Below are the code and all the weights of a small trained network. Each question names an input and a target symbol and asks about switching units off, where a switched-off unit gives its printed mean instead of its output.

import numpy as np


def w(rows, s, z=0):
    codes = np.array(rows[::2]) - 128.0
    scale = np.full(codes.shape[1], s)
    scale[-1] = z or s
    return codes * scale


def f(y):
    return y / 2 * (1 + np.tanh(0.7978845608 * (y + 0.044715 * y**3)))


def softmax(a):
    e = np.exp(a - a.max(-1, keepdims=True))
    return e / e.sum(-1, keepdims=True)


def log_softmax(a):
    a = a - a.max(-1, keepdims=True)
    return a - np.log(np.exp(a).sum(-1, keepdims=True))


def net(x, mask):
    ids = ['βγεζθλξπστφψ'.index(c) for c in x.split()]
    T = len(ids)
    res = E[ids] + P[:T]
    u = 0
    for l in range(2):
        r = res
        for j in range(2):
            rows = slice(3 * j, 3 * j + 3)
            q, k, v = (r @ M[l][rows].T for M in (Q, K, V))
            z = softmax(np.where(np.tri(T) > 0, q @ k.T / 3**0.5, -1e9)) @ v
            o = O[l][rows]
            res = res + np.where(mask[u + j], z, o[:, -1]) @ o[:, :-1]
        u += 2
        y = f(res @ A[l][:, :-1].T + A[l][:, -1])
        res = res + np.where(mask[u : u + 4], y, B[l][:, -1]) @ B[l][:, :-1]
        u += 4
    return log_softmax(res[-1] @ U[:, :-1].T + U[:, -1])


Q, K, V, O, A, B = {}, {}, {}, {}, {}, {}
E = w([
[88,69,93,158,132,125,228,78],'β',
[77,161,149,164,169,153,128,81],'γ',
[109,76,128,126,67,109,78,82],'ε',
[154,141,163,45,223,152,104,144],'ζ',
[183,90,81,153,81,157,110,44],'θ',
[160,84,116,115,157,109,77,38],'λ',
[205,229,68,127,135,124,90,60],'ξ',
[141,172,128,83,140,28,64,106],'π',
[111,172,80,70,167,114,184,98],'σ',
[202,89,147,162,138,62,163,95],'τ',
[39,186,231,117,83,135,104,111],'φ',
[137,126,59,174,108,137,5,111],'ψ',
],0.021)
P = w([
[134,127,91,132,31,161,60,1],'0',
[140,119,111,127,49,172,86,42],'1',
[133,134,112,107,91,164,115,77],'2',
[118,141,103,101,117,148,136,104],'3',
[108,143,96,99,137,139,140,122],'4',
[104,140,97,104,150,122,143,143],'5',
[96,136,95,100,160,112,151,163],'6',
[90,132,99,101,176,97,153,182],'7',
[86,129,92,107,179,90,158,195],'8',
[70,121,100,122,201,72,154,220],'9',
[73,129,96,114,203,74,163,224],'10',
[81,122,93,103,211,61,177,237],'11',
],0.0075)
Q[0] = w([
[178,129,146,255,182,220,126,147],'0.h1',
[211,168,163,124,83,134,86,146],'0.h1',
[163,124,153,61,235,170,73,192],'0.h1',
[87,169,101,115,185,66,71,63],'0.h2',
[117,14,145,77,88,90,102,132],'0.h2',
[142,172,92,15,185,11,41,66],'0.h2',
],0.0098)
K[0] = w([
[180,80,62,220,214,178,93,131],'0.h1',
[193,198,141,174,110,90,39,94],'0.h1',
[150,170,87,63,199,114,101,231],'0.h1',
[54,146,215,34,1,178,126,138],'0.h2',
[136,34,117,59,50,92,156,241],'0.h2',
[189,241,208,38,31,69,165,171],'0.h2',
],0.0082)
V[0] = w([
[196,166,99,131,3,100,110,104],'0.h1',
[187,116,85,81,133,108,188,152],'0.h1',
[180,195,139,181,193,64,100,26],'0.h1',
[127,125,156,166,139,244,125,79],'0.h2',
[80,194,191,117,64,147,142,142],'0.h2',
[132,112,121,91,96,137,196,95],'0.h2',
],0.0059)
O[0] = w([
[65,101,133,131,244,110,169,159,199],'0.h1',
[102,172,117,136,47,139,119,122,98],'0.h1',
[111,96,132,97,174,147,132,148,254],'0.h1',
[169,130,153,102,85,113,137,144,135],'0.h2',
[138,114,97,114,83,133,190,146,177],'0.h2',
[116,101,131,129,182,162,138,144,132],'0.h2',
],0.011,0.0057)
A[0] = w([
[79,173,141,221,171,217,93,117,70],'0.n1',
[94,112,111,139,81,191,68,132,255],'0.n2',
[111,181,118,85,160,139,155,247,94],'0.n3',
[83,155,138,166,91,188,158,112,108],'0.n4',
],0.011,0.0026)
B[0] = w([
[175,128,250,201,174,120,177,88,228],'0.n1',
[149,59,140,57,186,223,235,251,205],'0.n2',
[118,2,150,191,54,116,146,81,254],'0.n3',
[137,13,184,117,97,96,84,78,161],'0.n4',
],0.0088,0.0028)
Q[1] = w([
[128,127,128,84,165,111,163,91],'1.h1',
[107,166,206,152,111,157,122,137],'1.h1',
[162,141,116,110,163,131,156,179],'1.h1',
[129,134,106,181,125,138,81,131],'1.h2',
[126,93,112,133,102,121,140,151],'1.h2',
[94,251,135,146,140,139,95,183],'1.h2',
],0.015)
K[1] = w([
[92,193,118,121,86,155,130,186],'1.h1',
[176,100,67,102,129,120,114,108],'1.h1',
[51,147,160,59,137,121,123,110],'1.h1',
[171,138,121,53,100,103,112,54],'1.h2',
[84,138,175,190,104,98,154,168],'1.h2',
[110,120,117,50,214,177,90,2],'1.h2',
],0.0097)
V[1] = w([
[167,141,99,75,132,63,204,33],'1.h1',
[89,164,187,202,126,175,104,123],'1.h1',
[30,135,198,65,74,98,128,127],'1.h1',
[214,120,80,205,70,69,190,70],'1.h2',
[103,92,15,151,163,217,100,151],'1.h2',
[2,159,112,107,109,239,187,61],'1.h2',
],0.0063)
O[1] = w([
[122,162,79,111,159,74,155,40,254],'1.h1',
[106,153,254,181,175,165,172,81,108],'1.h1',
[61,132,165,118,64,115,134,117,223],'1.h1',
[150,89,41,225,68,37,98,148,46],'1.h2',
[72,86,53,111,87,175,114,189,192],'1.h2',
[103,176,166,198,23,176,79,96,219],'1.h2',
],0.0081,0.0029)
A[1] = w([
[129,68,154,180,112,248,191,101,138],'1.n1',
[143,208,100,116,209,149,112,155,242],'1.n2',
[221,60,119,109,129,242,78,66,96],'1.n3',
[253,161,43,121,144,252,183,84,3],'1.n4',
],0.0081,0.0027)
B[1] = w([
[137,148,181,109,94,49,111,185,253],'1.n1',
[197,211,104,146,38,67,2,163,235],'1.n2',
[52,91,162,152,149,170,115,121,248],'1.n3',
[159,166,87,252,211,207,193,149,192],'1.n4',
],0.0098,0.0063)
U = w([
[153,55,124,129,138,165,75,44,169],'β',
[16,92,133,66,117,138,178,226,137],'γ',
[187,95,141,95,73,157,148,96,123],'ε',
[177,203,103,198,110,109,125,86,96],'ζ',
[129,190,245,140,135,102,189,89,175],'θ',
[198,152,123,105,66,221,106,131,192],'λ',
[36,210,107,130,109,53,83,155,55],'ξ',
[138,69,123,231,24,104,61,110,22],'π',
[66,102,107,210,181,121,229,146,213],'σ',
[52,215,60,120,106,140,225,93,252],'τ',
[119,116,146,177,115,113,98,237,19],'φ',
[254,52,103,87,186,92,193,123,128],'ψ',
],0.0059,0.0027)

Each question gives the input, a string of symbols that net reads in full, and the target symbol t.
The units are the heads (3 rows each of Q, K, V and O) and the neurons (one row each of A and B). Each row of codes is followed by its name. A weight is (code - 128) times the scale printed after its matrix; where a second scale follows, it is the last column's (O, A, B and U).
mask holds one flag per unit, layer by layer, with each layer's heads first. A switched-off unit (its flag False) gives its mean, the last column of its rows in O or B, instead of its output. The means were averaged over made-up inputs and are rounded, as every weight is.
A unit's drop is (log p(t) with every unit on - log p(t) with that unit switched off) / (log p(t) with every unit on - log p(t) with every unit switched off).
The circuit of an input: a set's keep is (log p(t) with only the set's units on - log p(t) with every unit switched off) / (log p(t) with every unit on - log p(t) with every unit switched off). Starting from all 12 units, units are removed one at a time, each time the one whose removal leaves the highest keep (on an exact tie, the one counted first), for as long as the keep stays at least 0.8.
circuit, biggest first: the units of the circuit, biggest drop first
most important unit: the unit with the biggest drop
top k neurons: the k neurons with the biggest drops, biggest first
top k neurons in layer l: the k neurons of layer l with the biggest drops, biggest first
which heads matter: for each layer, one digit per head in row order, 1 if its drop is at least 0.15 and else 0, layers parted by /
input ξ τ θ λ π φ ξ, target θ: top 2 neurons	0.n3; 1.n1
input λ θ π θ θ, target σ: top 2 neurons	1.n4; 1.n3
input λ γ ζ ζ λ β φ λ ζ, target θ: which heads matter	01 / 11
input φ β π σ ε ε λ ξ θ θ π β, target ψ: which heads matter	11 / 01
input φ β ξ ξ γ γ θ θ π γ ξ, target ψ: which heads matter	11 / 01
input γ γ π ξ τ λ π ζ β β ψ θ, target σ: circuit, biggest first	1.n4; 1.n2; 1.n3
input ε ζ γ θ γ ζ ζ, target λ: circuit, biggest first	0.h1
input ζ λ φ λ π τ ξ θ ε σ λ, target π: circuit, biggest first	1.h2; 0.h2; 0.n3
input ξ β ζ ζ ψ φ ψ τ, target γ: which heads matter	01 / 11
input β θ θ τ φ ζ γ ξ ψ σ τ, target γ: which heads matter	01 / 11
input π π ξ β φ π λ π, target ψ: top 4 neurons	0.n3; 0.n4; 1.n3; 1.n2
input ζ λ π θ θ π ξ, target ζ: which heads matter	01 / 00
input π ε σ τ ε σ ξ ε φ, target θ: circuit, biggest first	1.h2; 0.n3
input β θ γ ψ, target φ: most important unit	0.n2
input γ φ β τ β ψ γ, target γ: which heads matter	01 / 01
input ξ π θ π φ τ, target θ: top 4 neurons	0.n3; 0.n2; 1.n4; 1.n3
input π φ ψ π, target γ: top 2 neurons in layer 0	0.n4; 0.n2
input β λ λ ξ λ γ θ π φ ζ φ λ, target θ: which heads matter	00 / 11
input β φ θ θ σ λ ψ, target γ: top 2 neurons	0.n2; 1.n2
input ε β π φ ψ θ β, target γ: top 3 neurons in layer 0	0.n4; 0.n2; 0.n1
input θ σ σ ζ γ ε, target γ: top 2 neurons	0.n2; 1.n2
input σ σ σ γ φ γ π, target θ: which heads matter	00 / 11
input τ θ τ σ φ τ λ ε ψ ξ, target γ: most important unit	0.h2
